Here is a tiny trained network, its code and every weight. The questions are about switching its units off for an input and a class, where a switched-off unit gives its printed mean instead of its output.

import numpy as np


def w(rows, s, z=0):
    codes = np.array(rows[::2]) - 128.0
    scale = np.full(codes.shape[1], s)
    scale[-1] = z or s
    return codes * scale


def f(y):
    return np.maximum(y, 0)


def log_softmax(a):
    a = a - a.max(-1, keepdims=True)
    return a - np.log(np.exp(a).sum(-1, keepdims=True))


def net(x, mask):
    res = np.array(x, float).reshape(1, 4) / 4 @ E
    y = f(res @ A[0][:, :-1].T + A[0][:, -1])
    res = res + np.where(mask, y, B[0][:, -1]) @ B[0][:, :-1]
    return log_softmax(res[-1] @ U[:, :-1].T + U[:, -1])


A, B = {}, {}
E = w([
[150,158,155,49,45,65,192,230],'x0',
[177,21,36,73,141,162,99,196],'x1',
[240,63,204,97,175,111,184,63],'x2',
[5,134,105,34,127,247,255,86],'x3',
],0.0096)
A[0] = w([
[107,74,85,201,254,222,99,16,7],'neuron 1',
[200,25,210,82,181,120,211,60,48],'neuron 2',
[153,124,150,36,35,81,231,196,2],'neuron 3',
[64,148,116,45,150,211,215,100,75],'neuron 4',
[26,136,51,171,70,182,79,190,31],'neuron 5',
[113,198,196,160,85,124,194,82,63],'neuron 6',
[70,112,97,81,151,179,196,99,35],'neuron 7',
[95,164,193,120,132,98,128,77,45],'neuron 8',
[154,26,21,49,135,191,114,179,45],'neuron 9',
[72,240,208,175,122,137,136,99,62],'neuron 10',
],0.0086,0.0053)
B[0] = w([
[60,195,253,89,89,140,114,236,235],'neuron 1',
[91,211,1,112,58,71,179,100,219],'neuron 2',
[75,182,237,98,99,151,94,220,210],'neuron 3',
[190,125,94,210,191,59,61,172,253],'neuron 4',
[103,163,84,108,56,58,185,78,217],'neuron 5',
[162,44,157,96,131,175,125,79,195],'neuron 6',
[177,146,135,136,133,48,77,124,210],'neuron 7',
[148,61,117,98,109,146,109,107,166],'neuron 8',
[171,1,162,59,137,181,138,41,218],'neuron 9',
[173,36,133,37,113,136,132,72,205],'neuron 10',
],0.0093,0.014)
U = w([
[65,169,254,90,105,157,120,218,116],'0',
[175,28,159,59,129,179,144,52,100],'1',
[243,133,129,217,168,10,28,158,122],'2',
[65,191,35,92,51,88,215,80,123],'3',
[116,117,143,156,173,147,185,133,252],'4',
[113,141,90,198,150,213,142,146,109],'5',
[123,168,81,171,164,223,139,135,106],'6',
],0.0097,0.019)

Each question gives the input, the list of numbers given to net, and the class t.
The units are the neurons (one row each of A and B). Each row of codes is followed by its name. A weight is (code - 128) times the scale printed after its matrix; where a second scale follows, it is the last column's (A, B and U).
mask holds one flag per neuron, in row order. A switched-off neuron (its flag False) gives its mean, the last column of its row in B, instead of its output. The means were averaged over made-up inputs and are rounded, as every weight is.
A unit's drop is (log p(t) with every unit on - log p(t) with that unit switched off) / (log p(t) with every unit on - log p(t) with every unit switched off).
The circuit of an input: a set's keep is (log p(t) with only the set's units on - log p(t) with every unit switched off) / (log p(t) with every unit on - log p(t) with every unit switched off). Starting from all 10 units, units are removed one at a time, each time the one whose removal leaves the highest keep (on an exact tie, the one counted first), for as long as the keep stays at least 0.8.
circuit, biggest first: the units of the circuit, biggest drop first
unit that matters most: the unit with the biggest drop
top k neurons: the k neurons with the biggest drops, biggest first
drop when u is switched off: that unit's drop, to one decimal
input [0,0,1,0], class 4: top 3 neurons	neuron 4; neuron 1; neuron 2
input [0,0,3,-1], class 4: unit that matters most	neuron 5
input [-7,-2,8,0], class 3: top 2 neurons	neuron 2; neuron 3
input [2,2,-6,6], class 2: top 3 neurons	neuron 4; neuron 2; neuron 7
input [-1,-5,5,-5], class 1: top 3 neurons	neuron 4; neuron 7; neuron 5
input [7,-4,8,3], class 3: top 2 neurons	neuron 2; neuron 1
input [8,-2,8,-2], class 0: top 2 neurons	neuron 3; neuron 5
input [3,-1,8,-7], class 3: top 2 neurons	neuron 2; neuron 4
input [-1,-6,5,-6], class 1: top 2 neurons	neuron 4; neuron 7
input [-3,-6,-2,-5], class 1: top 2 neurons	neuron 4; neuron 10
input [-6,4,5,2], class 0: top 2 neurons	neuron 1; neuron 5
input [4,-2,-1,5], class 2: top 3 neurons	neuron 4; neuron 1; neuron 7
input [7,-7,8,-3], class 3: top 3 neurons	neuron 2; neuron 1; neuron 9
input [-2,4,-4,3], class 1: unit that matters most	neuron 9
input [-7,-4,-1,-7], class 0: circuit, biggest first	neuron 1; neuron 4
input [5,-8,1,-7], class 1: circuit, biggest first	neuron 4; neuron 10
input [-6,-6,-7,-1], class 3: drop when neuron 4 is switched off	0.2
input [0,2,6,7], class 2: drop when neuron 4 is switched off	0.9
input [7,0,8,-7], class 3: drop when neuron 2 is switched off	0.8
input [-5,-8,1,3], class 1: unit that matters most	neuron 10
